[[15.8  1.8  4.2  0.5 11.7  3.1 11.1 48.6 17.5  5.4]
 [ 1.7  1.4 38.8 45.2  0.9 30.0  0.0 -0.3  1.0  0.8]
 [76.2 -0.7 15.0  3.0  3.0 13.6 -1.1  2.6 -0.3  5.1]
 [43.4 -0.7  3.4  0.1 10.1  4.6  3.4 35.9  8.6  9.1]
 [42.7  1.1 19.0  3.0  8.6 19.4  0.9 13.4  2.5  7.3]
 [ 3.0  0.7 43.6 14.5  4.9 45.4 -0.3  2.8  2.6  1.5]]
Find the fourth entry, reading row by row.
A: 0.5
The 1st entry in reading order: 15.8
Find the bottom-right entry.
A: 1.5
The entry just left of -1.1 -> 13.6
Find the largest entry in the last row.
A: 45.4
The second entry from the end, reading row by row is 2.6
The third-last entry, reading row by row is 2.8
Find the maximum.
A: 76.2
Find the first entry on the diagonal from the top-right corner.
A: 5.4
Find the bottom-left entry.
A: 3.0
The third entry in reading order: 4.2
The 3rd entry on the main diagonal -> 15.0
The entry just right of the smallest entry: 2.6
The entry just right of the largest entry: -0.7
Find the bottom entry of the column that holds the smallest entry.
A: -0.3
Find the entry just right of 30.0.
A: 0.0
Find the entry just right of 11.1.
A: 48.6
Find the minimum.
A: -1.1
The second entry on the main diagonal -> 1.4
The entry just right of 45.2 is 0.9
The entry just left of 0.0: 30.0
Find the entry directly below the largest entry.
A: 43.4
The last entry of the largest entry's row: 5.1
Find the entry just left of 4.6.
A: 10.1
The 2nd entry on the diagonal from the top-right corner: 1.0
The entry just right of 0.0 is -0.3
Find the fifth entry in reading order.
A: 11.7

array([[ 1.14,  0.72, -0.08, -1.63,  1.00, -0.94, -1.26,  1.73, -0.21,
        -0.93],
       [ 0.99, -0.87, -0.10, -0.40,  1.39,  0.58, -0.79,  0.87,  0.66,
        -0.80],
       [-0.37, -0.20,  0.95, -0.13, -0.07, -0.47,  0.34,  0.08,  1.32,
         1.15],
       [ 0.48,  0.81,  1.01, -1.89,  1.52, -0.42, -1.18,  1.57, -0.27,
        -0.42],
       [-1.34, -0.10, -0.69,  1.25, -0.98,  0.30, -0.18,  0.03,  0.24,
         0.96],
       [-0.69, -0.51, -1.16,  1.48, -1.33, -0.66,  1.10, -0.48,  1.01,
         0.38],
       [-1.29,  1.00, -1.56,  1.67, -0.95, -1.32,  0.36, -1.05, -0.37,
         1.29],
       [-1.31,  0.71, -0.55, -0.39,  1.06,  0.01, -0.54, -1.52, -0.31,
         0.38],
       [ 1.31, -1.96,  0.99,  1.86, -0.62,  1.86,  0.87,  0.96,  1.99,
        -0.81],
       [-1.95,  0.63, -1.36,  1.18, -0.61, -0.79, -0.21, -1.29, -0.64,
         1.59],
       [-1.28,  0.37, -0.76,  1.13,  0.08, -0.46,  0.55, -1.15,  0.49,
         0.99],
       [ 0.39,  0.76, -0.96, -0.03,  0.41, -0.64, -1.12,  1.64, -0.49,
        -0.64],
       [ 0.86,  0.99,  1.01, -1.97,  0.20,  0.92, -0.28, -0.49, -0.61,
        -0.81],
       [-0.98, -0.48, -0.86,  1.05,  0.85,  1.36,  0.07,  0.20,  0.16,
         0.56],
       [ 0.18,  0.43,  0.74,  0.35, -1.19, -0.87, -0.71, -0.71, -0.67,
        -1.08]])
The entry just right of -0.40 is 1.39
What is the entry just right of 0.37?
A: -0.76
The first entry in reading order is 1.14
The entry just right of the smallest entry: 0.20
The fourth entry in reading order is -1.63
The 3rd entry in reading order is -0.08
The entry just left of -0.51 is -0.69
What is the entry just left of the largest entry?
A: 0.96
The second smallest entry: -1.96
What is the 3rd smallest entry?
A: -1.95
What is the entry just right of 0.35?
A: -1.19
The entry just left of 1.59 is -0.64
The smallest entry -> -1.97
What is the entry just left of 0.55?
A: -0.46

Questions about the matrix below. Counting starts at 0.
1) Give the top entry of the column that holds the smallest entry.
2) Give the entry directly below the smallest entry.
3) Give the entry in row 0 and column 0.
4) Give the entry at row 0, column 1.
5) Give the bottom-left entry.
6) Give the entry directly below -39.9.
7) Give the entry in row 2 and column 0.
8) Give the top entry of the column that holds the largest entry.
[[ -39.9    5.9   96.4   23.2   28.7  -37.0]
 [ -25.3   38.5   66.5   30.6  -40.5   47.6]
 [ -14.5   87.6   51.7   62.2 -169.1  177.9]
 [  39.2   63.9  -25.5  173.8   25.2  -24.3]
 [  29.5   22.8    9.0  -10.5   16.5   44.5]
 [  26.6   28.0   10.7   46.6   31.6    6.1]
 [  -8.0   31.8   58.4   17.6  -37.9   66.5]
 [ -41.9   60.0   -8.5    7.6  -26.7   31.8]
 [   5.6   35.0   22.9   25.7   -7.3   36.3]
 [  51.2   14.3   39.5   96.7   46.1   -4.2]
 [  80.4  -20.8   38.2  -19.0   64.4   37.1]]
1) 28.7
2) 25.2
3) -39.9
4) 5.9
5) 80.4
6) -25.3
7) -14.5
8) -37.0
